Below are the code and all the weights of a small trained network. Each question names an input and a class and asks about switching units off, where a switched-off unit gives its printed mean instead of its output.

import numpy as np


def w(rows, s, z=0):
    codes = np.array(rows[::2]) - 128.0
    scale = np.full(codes.shape[1], s)
    scale[-1] = z or s
    return codes * scale


def norm(h):
    return h / np.sqrt((h * h).mean(-1, keepdims=True) + 1e-5)


def f(y):
    return np.maximum(y, 0)


def log_softmax(a):
    a = a - a.max(-1, keepdims=True)
    return a - np.log(np.exp(a).sum(-1, keepdims=True))


def net(x, mask):
    res = np.array(x, float).reshape(1, 5) / 4 @ E
    u = 0
    for l in range(2):
        y = f(norm(res) @ A[l][:, :-1].T + A[l][:, -1])
        res = res + np.where(mask[u : u + 11], y, B[l][:, -1]) @ B[l][:, :-1]
        u += 11
    return log_softmax(norm(res)[-1] @ U[:, :-1].T + U[:, -1])


A, B = {}, {}
E = w([
[153,107,180,152,73,190,103],'x0',
[26,102,94,130,41,62,186],'x1',
[137,105,142,102,191,108,254],'x2',
[128,169,133,146,195,138,217],'x3',
[180,183,187,177,43,122,170],'x4',
],0.0039)
A[0] = w([
[126,126,96,163,106,74,209,73],'0.n0',
[68,152,146,170,83,96,200,69],'0.n1',
[133,177,135,46,177,95,115,57],'0.n2',
[200,140,196,110,106,197,87,99],'0.n3',
[136,88,81,89,255,128,120,33],'0.n4',
[139,129,128,197,147,147,104,76],'0.n5',
[88,164,96,78,180,213,118,10],'0.n6',
[83,90,102,104,12,111,36,7],'0.n7',
[23,105,53,78,88,90,162,123],'0.n8',
[113,81,84,166,99,174,126,91],'0.n9',
[108,143,120,70,79,136,96,30],'0.n10',
],0.0057,0.0018)
B[0] = w([
[70,195,69,115,126,151,142,203],'0.n0',
[131,153,131,69,147,107,158,213],'0.n1',
[104,67,115,126,148,171,126,162],'0.n2',
[142,190,163,221,137,107,134,219],'0.n3',
[139,53,90,85,203,54,73,215],'0.n4',
[172,98,144,155,156,125,170,150],'0.n5',
[141,132,113,78,143,108,117,164],'0.n6',
[16,82,143,143,28,60,3,228],'0.n7',
[219,130,184,158,95,173,131,253],'0.n8',
[143,148,123,105,113,89,95,156],'0.n9',
[114,102,147,125,104,128,119,153],'0.n10',
],0.0056,0.0044)
A[1] = w([
[109,98,96,146,49,152,69,34],'1.n0',
[18,96,154,147,63,129,61,83],'1.n1',
[44,108,132,141,55,176,51,59],'1.n2',
[201,165,71,64,48,116,179,58],'1.n3',
[78,176,75,107,90,142,242,9],'1.n4',
[128,96,145,113,99,126,210,43],'1.n5',
[142,121,109,93,193,146,54,80],'1.n6',
[254,176,206,204,120,185,124,6],'1.n7',
[12,201,117,108,122,102,250,43],'1.n8',
[24,138,129,189,61,78,64,94],'1.n9',
[151,176,186,173,54,142,144,141],'1.n10',
],0.0057,0.0017)
B[1] = w([
[91,101,155,111,56,51,91,204],'1.n0',
[189,190,106,118,53,70,69,245],'1.n1',
[128,138,136,99,66,23,100,229],'1.n2',
[113,155,120,114,158,147,158,183],'1.n3',
[128,137,118,81,85,255,202,218],'1.n4',
[136,158,75,162,85,151,140,171],'1.n5',
[101,90,128,81,143,112,196,200],'1.n6',
[96,140,150,231,135,198,107,231],'1.n7',
[147,174,116,89,45,180,172,245],'1.n8',
[137,100,107,107,85,106,120,254],'1.n9',
[71,67,134,113,214,117,105,234],'1.n10',
],0.0061,0.0043)
U = w([
[137,152,169,237,179,203,111,45],'0',
[121,180,85,42,65,217,255,34],'1',
[117,122,118,92,28,39,44,246],'2',
[140,58,74,26,250,107,138,153],'3',
],0.0097,0.0012)

Each question gives the input, the list of numbers given to net, and the class t.
The units are the neurons (one row each of A and B). Each row of codes is followed by its name. A weight is (code - 128) times the scale printed after its matrix; where a second scale follows, it is the last column's (A, B and U).
mask holds one flag per neuron, layer by layer. A switched-off neuron (its flag False) gives its mean, the last column of its row in B, instead of its output. The means were averaged over made-up inputs and are rounded, as every weight is.
A unit's drop is (log p(t) with every unit on - log p(t) with that unit switched off) / (log p(t) with every unit on - log p(t) with every unit switched off).
The circuit of an input: a set's keep is (log p(t) with only the set's units on - log p(t) with every unit switched off) / (log p(t) with every unit on - log p(t) with every unit switched off). Starting from the 12 units with the biggest drops (on a tie, the unit counted first), units are removed one at a time, each time the one whose removal leaves the highest keep (on an exact tie, the one counted first), for as long as the keep stays at least 0.8.
units of the circuit, in order: the units of the circuit, biggest drop first
top k neurons: the k neurons with the biggest drops, biggest first
top k neurons in layer l: the k neurons of layer l with the biggest drops, biggest first
drop when u is switched off: that unit's drop, to one decimal
input [-5,4,8,-8,-3], class 1: units of the circuit, in order => (0.n7 1.n2)
input [6,-8,6,-4,-4], class 0: units of the circuit, in order => (0.n3)
input [8,-5,-4,3,-7], class 0: top 2 neurons in layer 1 => (1.n7 1.n10)
input [6,1,8,-5,-1], class 1: top 3 neurons in layer 0 => (0.n7 0.n8 0.n3)
input [8,6,-2,6,5], class 1: top 2 neurons => (0.n7 0.n1)
input [3,-6,6,-3,-1], class 0: top 3 neurons => (0.n3 1.n7 0.n7)
input [-5,-8,-3,1,2], class 0: top 2 neurons => (0.n3 1.n7)
input [7,-4,0,3,-6], class 3: top 2 neurons in layer 0 => (0.n4 0.n8)
input [2,-6,-1,-4,-2], class 0: top 2 neurons in layer 0 => (0.n3 0.n7)
input [-1,-1,-1,4,1], class 1: drop when 0.n8 is switched off => 1.9
input [7,0,5,0,-2], class 0: drop when 0.n7 is switched off => 0.8
input [6,-3,8,5,4], class 0: drop when 1.n7 is switched off => 0.5
